Each new row is followed by what is left of it after taking away its nearest point in the smallest flat space through zero that holds the rows named last above it.
notor:
[[ -4  -7   5 -12  -8  -1   5  -5   6  -4   7  -1   5   6   1   9  -4  -2
  -14   1 -16  -4   6  -6  -3  -8  -1  12  -6  12   8  13  -3   3   8]]
New rows:
[-11 -12   7 -23  -9  -4  10  -7   1   1   6  -6   8   1  -8  17  -4  -2
 -25   4 -22 -13   4   7   5 -19  -7  16 -14  13  11  16   2  -2  15] | [-5 -2  0 -6  2 -3  3  0 -7  7 -4 -5  1 -7 -9  5  2  1 -6  3  0 -7 -4 15
  9 -8 -6 -1 -6 -4  0 -2  6 -6  4]
[-10  -5   6 -29  13   5   9  -7   6  -3  13   4   6  22  -9  11 -14  -5
  -8 -26  -4   4  -5  -1   9 -28  -7  11  -4  16  25  11   4  16  14] | [ -6   3   1 -16  22   6   4  -2  -1   1   5   5   1  15 -10   1 -10  -3
   7 -27  13   8 -12   6  12 -19  -6  -2   3   3  16  -3   7  13   5]
[ -2  -6   4 -29 -18   5   6  -3  12  -1  18  -1  14   8  -3  17   1 -11
 -18  -1 -30   4  14   7  -9  -6  -6  15 -15  11   9   1  13   3  -1] | [  3   3  -2 -14  -8   6   0   3   4   4   9   0   8   0  -4   6   6  -8
   0  -2 -10   9   6  15  -5   4  -5   0  -7  -4  -1 -16  17  -1 -11]
[ -3  -9   3  -7 -19  -5  -3   5  -6 -15   6  -3  -4  -2   7   0  10  -4
 -17   1  -9  14  14 -19  -2   4   1  13  -1  10  18  27   0  10  13] | [  1  -3  -2   4 -12  -4  -8  10 -11 -11   0  -2  -9  -7   6  -8  14  -2
  -4   0   6  18   9 -14   1  11   2   2   4  -1  11  15   3   7   6]
doru, 2 rows:
[[-16  15  -3 -30 -24   3  22  17 -19 -12 -15   0  24  21  -5   8  -7 -16
   -6  -7   7 -13 -14   4   6   4 -22   0  24  -8  -1   9  -7 -10  -1]
 [ -5   2 -14 -25 -20   4  15  11 -15  -8 -14   2  13  12   0   6  -7  -7
    4  -4  -3   8 -14   4   3   7  -7  -2  15   0   0  -8   1   8   9]]
New rows:
[  4   1 -12 -11  -9   6  -5  -3  -8   9  -4  -4   1   0  13  -7   3   9
  11  -8 -14  13   2  -4  -1   6  15  -2   1   4   6 -17  18  16  10] | [-2 10  1 -5 -5  4 -5 -3 -5  9  0 -6  4  2  9 -8  6  5  2 -9 -6 -5  7 -5
  0  1  7  0  2 -2  5 -1 12  0 -1]
[  7  -6 -11  -4   6 -10 -22  -9  20   2  11  -8 -13  -5   0  -3 -15 -12
  18  -8   6 -15   4   3  -4   3   7  -9  -9   7  -2   8  17  -9  -4] | [  4  -3 -15 -14  -2  -9 -15  -4  14  -2   6  -8  -7   1  -1   0 -18 -16
  18 -10   6 -15  -1   4  -2   5   2  -9  -2   6  -2   7  16  -9  -2]
[  0  -5  -6   8  10   1   2 -10  -5  15   5  -2 -12 -13  13   9  -4  11
   4  -5 -17  16   0   0   2  -3   1   1   8  25  -2  -9  11   7  -6] | [ -7   3   0   3   6   1   7  -6  -8  12   3  -3  -5  -7  10  11  -4   5
  -2  -7 -11   4  -1   0   4  -4  -9   2  14  20  -3   1   6  -3 -11]
[-11  -4  -5 -20 -15  -8  16  12 -11  -1 -17  -1  11   8   3   6  -6  -4
   3   1   2   8 -16   1   2   7  -6   1  13   5  -1 -10  12   7  10] | [ -7  -5   7   1   2 -11   4   3   1   5  -5  -3   1  -2   3   1   0   1
  -1   4   5   0  -4  -2   0   1  -1   3   1   5  -1  -2  11  -1   2]
reb (2 x 35):
[[  9  -2  -9  -8  17 -20  13  17   2 -30  -8   8  14 -23  25 -13 -19  15
   19  -4   8 -16   0   5 -12  -1 -16 -11  -6 -24  10  37   3  -8 -13]
 [-10  -1 -18   9 -15 -23 -20   6  23   9   0 -18  -7  24   2   7   9  20
  -12  -1  -4   8 -13  15   8  23   2  -5   7  18   0  -5  -7  -3  -8]]
New rows:
[  5  -2   2   4 -13 -11 -15  12  15  -2  -3 -16  -2  18  -2  37  15  26
 -13  -2 -12   4  -5  13 -11   7  10  -4   2   6 -25   4   3  -5  -7] | [ 11  -1  13  -2  -3   3  -2   9   1  -8  -3  -5   3   3  -3  32   9  14
  -5  -1  -9  -1   3   4 -16  -7   8  -1  -2  -6 -25   8   7  -3  -2]
[  9  -2  27   1  -6  18  -8 -16 -27  22   6   4 -15  -6 -15  -9   0 -12
  -9  -1  -9  23   4  -5   5 -24  -2  -4   3   6   8 -25   7   6   5] | [  9  -4  12   1  -4  -6 -11  -2 -14   9   1  -1 -10  -7   1 -13  -7   8
  -4  -4  -6  18  -3   6   2 -12 -11 -13   3   1  14  -5   5   0  -7]
[ -4  -9  16 -14  11  22  10 -14  -8  21   9  15   2  -5 -16   7   4 -17
   4   6   2 -14  13 -11  -3 -13   5  19  -8   9  10  -6   6  12   0] | [ -7 -10   1 -11   8  -1   2  -3   8  15   6   7   3   1  -5   6   2   2
   4   4   3 -15   5   1  -3   2   0  11  -6  11  14   6   3   7 -10]
Giz (2 x 35):
[[-11   6   5 -24  24   5  -3  11   2  33 -15   1  33  -7 -12   0  22   5
    9   6  13  12   8  10  15  -7  10   2  10   0  15  11   6 -12  -8]
 [ -8   6   9 -27  10  -3   7  20 -15  27 -14 -13  14  12 -15   5  18  -9
   27  -1  -3  10  11  18  28 -14  10  -3  19  -4  23   1   6 -11  -4]]
New rows:
[  2   4  -3  -7   7  -3  -9  -6  12  10  -5  15  -3 -19  10 -15   2 -10
  -7  -4   5  -4   5  -9   9  -3   0  -3   0   4 -11  -9  11   2 -23] | [  3   4  -2  -7   1  -6  -5  -3   6   7  -4  10 -11 -12   9 -13   0 -15
  -1  -7  -1  -5   6  -7  13  -5   0  -5   3   3  -9 -13  11   3 -21]
[ 16  -4 -10   2 -16  -7  -2   6 -18 -14   8  -7 -24  19   5   9  -9 -16
  17  -4 -11   2   4   9   6   4  -5   2   4  -1   7  -3 -12  15   4] | [ 11  -2 -12  -2   1   0 -10   2  -5   0   3   4  -1   3   4   5   0  -4
   6   3   5   7   4   6   0   7  -2   6   0   2   5   8 -10  11  -1]
[  3  10   5  -3  30   9 -21   1   6 -10  -6  -2  33  -8   7  12  -9  -6
 -24   1  -8 -11  -9   9 -14  10  11  19 -19  -2   2   0  -3 -11   5] | [  5  10   7  -4  20   4 -15   6  -5 -15  -5 -11  20   4   6  15 -12 -15
 -13  -4 -18 -13  -7  14  -6   6  11  16 -14  -4   6  -7  -3 -10   8]
Leno, one row:
[[-18  -9  28   9  11 -23 -10   7 -11   8  24   3 -17 -12 -10  -8  19  -7
    8   7 -18   0 -13   1  10  15 -10  38  13  -3  -7   2  -3   5  26]]
New rows:
[  3  -7 -26 -15   3   2  -2  -3  -5   3  -3  -5   6   9  11  12  -9   8
  -3  21  14  -4   6   5  -7  -4   3  -9  -7  -1   0  13   8  -5  -1] | [ -3 -10 -17 -12   7  -5  -5  -1  -9   6   5  -4   0   5   8   9  -3   6
   0  23   8  -4   2   5  -4   1   0   3  -3  -2  -2  14   7  -3   7]
[ -6   9 -24  -6 -16   7  -8 -13  -1  -5  -3  15  12  -8   6 -11  -5 -18
  -3   2   8   8  -9  -4   3  -9  26 -18  21   5   8   7   0 -13  -7] | [-12   6 -15  -3 -13   0 -11 -11  -4  -2   5  16   7 -12   3 -14   1 -20
   0   4   2   8 -13  -4   6  -4  23  -6  25   4   6   8  -1 -11   1]
[ -9  -4   9  -8  -3   2   2   8   8  -3  -1   2  -1  17  -3 -15  -9  -7
   4  11  -9   1 -20  20   2   4   1  27  16   0  -6   8  -1   7  14] | [ -3  -1   0 -11  -7   9   5   6  12  -6  -9   1   5  21   0 -12 -15  -5
   1   9  -3   1 -16  20  -1  -1   4  15  12   1  -4   7   0   5   6]
dokes:
[[ -4  -1  -3 -12  -2  -6  -1   4  11 -23   6 -10  -4  -7   8   6  -1   2
    3  17   9 -13 -12  -7  -9  -2  11   4   2  -4   3   7   4  16  -1]
 [ 10 -10  -7 -28  -3  -5   4  17   6 -46   3  -2   1  -3  -1   1  11   9
   11  34   8  -2 -14 -21   6  -2  -7  20  -3 -10  -6   7   1  12  -1]]
New rows:
[  3  -4  -3  -4   3  -5 -13   3  -9  -9 -15  21  -9  20   7  -3  -9  -1
  -1 -13 -13  12   9  -3  -1  13  -5  12  13   2   8 -10  -6   0  12] | [ -1  -3  -3  -5   2  -7 -14   2  -4 -13 -12  16 -11  17  12   0 -12  -2
  -1 -10 -10   5   5  -3  -7  12   2  10  15   2  11  -7  -4   7  12]
